Here is a tiny trained network, its code and every weight. The questions are about switching its units off for an input and a target symbol, where a switched-off unit gives its printed mean instead of its output.

import numpy as np


def w(rows, s, z=0):
    codes = np.array(rows[::2]) - 128.0
    scale = np.full(codes.shape[1], s)
    scale[-1] = z or s
    return codes * scale


def f(y):
    return y / 2 * (1 + np.tanh(0.7978845608 * (y + 0.044715 * y**3)))


def softmax(a):
    e = np.exp(a - a.max(-1, keepdims=True))
    return e / e.sum(-1, keepdims=True)


def log_softmax(a):
    a = a - a.max(-1, keepdims=True)
    return a - np.log(np.exp(a).sum(-1, keepdims=True))


def net(x, mask):
    ids = ['Ωαβδελψ'.index(c) for c in x.split()]
    T = len(ids)
    res = E[ids] + P[:T]
    r = res
    for j in range(2):
        rows = slice(4 * j, 4 * j + 4)
        q, k, v = (r @ M[0][rows].T for M in (Q, K, V))
        z = softmax(np.where(np.tri(T) > 0, q @ k.T / 4**0.5, -1e9)) @ v
        o = O[0][rows]
        res = res + np.where(mask[j], z, o[:, -1]) @ o[:, :-1]
    y = f(res @ A[0][:, :-1].T + A[0][:, -1])
    res = res + np.where(mask[2:14], y, B[0][:, -1]) @ B[0][:, :-1]
    return log_softmax(res[-1] @ U[:, :-1].T + U[:, -1])


Q, K, V, O, A, B = {}, {}, {}, {}, {}, {}
E = w([
[134,76,158,177,101,139,198,163],'Ω',
[179,194,128,252,99,137,164,166],'α',
[135,72,208,148,133,88,210,159],'β',
[188,177,65,40,105,114,179,114],'δ',
[223,56,81,180,92,120,170,124],'ε',
[132,113,75,144,173,144,173,91],'λ',
[163,185,110,161,71,173,159,28],'ψ',
],0.017)
P = w([
[15,62,85,1,35,248,176,192],'0',
[162,223,176,135,171,217,165,182],'1',
[150,182,155,127,173,188,176,154],'2',
[163,152,140,94,189,151,129,103],'3',
[141,142,100,104,158,119,141,116],'4',
[121,125,77,93,141,101,148,113],'5',
[96,105,67,108,134,83,163,98],'6',
[82,104,54,98,111,69,171,82],'7',
[73,104,38,119,108,51,179,64],'8',
[55,89,47,151,99,35,179,44],'9',
],0.0074)
Q[0] = w([
[57,161,99,147,101,78,226,98],'H0',
[184,122,113,109,113,156,226,166],'H0',
[142,108,149,136,54,45,56,128],'H0',
[148,135,196,81,146,147,36,172],'H0',
[162,115,91,142,134,136,205,12],'H1',
[157,146,107,109,127,75,149,138],'H1',
[143,137,97,173,152,142,165,184],'H1',
[104,158,124,160,67,105,179,129],'H1',
],0.011)
K[0] = w([
[98,49,60,102,37,150,89,143],'H0',
[108,113,37,182,160,45,85,1],'H0',
[84,121,112,75,172,156,133,174],'H0',
[226,142,148,110,184,145,73,158],'H0',
[33,101,82,98,52,175,111,229],'H1',
[50,47,120,124,127,162,109,112],'H1',
[92,102,133,61,134,114,138,51],'H1',
[106,137,128,105,75,51,128,163],'H1',
],0.0084)
V[0] = w([
[128,18,22,179,192,136,74,132],'H0',
[81,227,36,175,227,94,186,22],'H0',
[161,146,69,107,179,31,229,250],'H0',
[239,135,121,155,1,26,112,27],'H0',
[162,131,57,24,88,185,107,122],'H1',
[146,118,192,45,109,24,134,92],'H1',
[147,128,63,63,235,127,101,28],'H1',
[16,46,223,73,111,167,121,64],'H1',
],0.009)
O[0] = w([
[186,137,176,104,247,145,148,107,114],'H0',
[87,188,67,171,170,113,154,104,163],'H0',
[84,161,156,175,178,172,22,227,168],'H0',
[206,127,159,120,63,77,97,175,177],'H0',
[98,233,210,89,100,115,153,142,178],'H1',
[53,70,235,145,100,152,67,81,87],'H1',
[70,117,153,77,201,96,145,99,1],'H1',
[139,85,144,104,146,198,107,36,190],'H1',
],0.012,0.0089)
A[0] = w([
[89,104,184,41,126,151,100,57,31],'N0',
[88,3,159,139,150,91,142,119,215],'N1',
[151,122,46,66,136,135,83,136,121],'N2',
[139,120,87,134,78,99,63,145,152],'N3',
[120,154,134,106,97,76,109,77,107],'N4',
[161,148,118,123,180,91,51,106,4],'N5',
[127,142,94,121,225,104,119,95,73],'N6',
[132,112,125,99,160,99,172,139,145],'N7',
[109,146,167,105,167,130,105,178,21],'N8',
[140,111,126,151,194,146,95,184,162],'N9',
[150,140,161,109,150,96,89,148,18],'N10',
[138,72,94,124,134,112,116,153,57],'N11',
],0.011,0.0032)
B[0] = w([
[204,164,86,85,110,212,163,37,148],'N0',
[103,166,100,168,157,107,19,75,189],'N1',
[57,137,206,108,141,217,158,73,183],'N2',
[70,93,139,86,70,113,118,159,254],'N3',
[98,114,38,179,103,181,87,170,195],'N4',
[85,155,110,184,251,179,84,194,136],'N5',
[136,5,131,129,66,117,53,150,182],'N6',
[191,231,104,159,133,137,147,92,161],'N7',
[149,126,46,123,161,159,150,178,168],'N8',
[143,254,123,148,163,158,80,224,233],'N9',
[87,54,150,212,116,125,50,127,150],'N10',
[163,170,96,156,84,160,163,127,150],'N11',
],0.0066,0.0084)
U = w([
[187,132,174,149,115,214,206,143,210],'Ω',
[169,119,84,154,123,135,122,166,136],'α',
[160,106,108,186,116,128,68,123,144],'β',
[94,136,185,96,107,135,127,157,140],'δ',
[254,156,181,98,122,111,95,148,3],'ε',
[175,154,106,164,204,160,168,110,138],'λ',
[202,145,150,147,87,103,160,82,113],'ψ',
],0.0068,0.0049)

Each question gives the input, a string of symbols that net reads in full, and the target symbol t.
The units are the heads (4 rows each of Q, K, V and O) and the neurons (one row each of A and B). Each row of codes is followed by its name. A weight is (code - 128) times the scale printed after its matrix; where a second scale follows, it is the last column's (O, A, B and U).
mask holds one flag per unit, heads first, then neurons. A switched-off unit (its flag False) gives its mean, the last column of its rows in O or B, instead of its output. The means were averaged over made-up inputs and are rounded, as every weight is.
A unit's drop is (log p(t) with every unit on - log p(t) with that unit switched off) / (log p(t) with every unit on - log p(t) with every unit switched off).
The circuit of an input: a set's keep is (log p(t) with only the set's units on - log p(t) with every unit switched off) / (log p(t) with every unit on - log p(t) with every unit switched off). Starting from the 12 units with the biggest drops (on a tie, the unit counted first), units are removed one at a time, each time the one whose removal leaves the highest keep (on an exact tie, the one counted first), for as long as the keep stays at least 0.8.
circuit, biggest first: the units of the circuit, biggest drop first
unit that matters most: the unit with the biggest drop
top k neurons: the k neurons with the biggest drops, biggest first
which heads matter: for each layer, one digit per head in row order, 1 if its drop is at least 0.15 and else 0, layers parted by /
input α α Ω Ω, target α: unit that matters most => H1
input λ λ α λ δ ε β α, target λ: which heads matter => 10
input δ α ε β β β, target δ: which heads matter => 11
input ε ε ε ε α Ω β α, target ε: which heads matter => 10
input α α ψ ε, target ψ: top 2 neurons => N9, N4
input α β β, target α: which heads matter => 01
input β β Ω ε δ β β Ω, target β: circuit, biggest first => H1, N1
input α β ε ε β β, target β: which heads matter => 01
input δ ψ β ε, target δ: which heads matter => 01
input ψ λ ψ ε ψ ε β, target ψ: circuit, biggest first => H0, N9
input Ω α α ψ ψ λ ψ ε α λ, target Ω: circuit, biggest first => H1, N2, N1
input β δ ε ε α β, target β: circuit, biggest first => H1, N1
input Ω β α δ δ α β δ, target δ: circuit, biggest first => H0, N3, N2
input α β β β Ω, target β: circuit, biggest first => H1
input β δ ψ ε λ λ δ, target λ: top 2 neurons => N5, N3
input α λ λ Ω, target λ: which heads matter => 10
input α δ λ λ λ ψ λ β α ψ, target α: which heads matter => 11
input δ λ ψ δ β α, target δ: which heads matter => 01
input Ω β β ε ε, target ε: top 2 neurons => N9, N4
input δ λ ψ α α λ, target δ: circuit, biggest first => H1
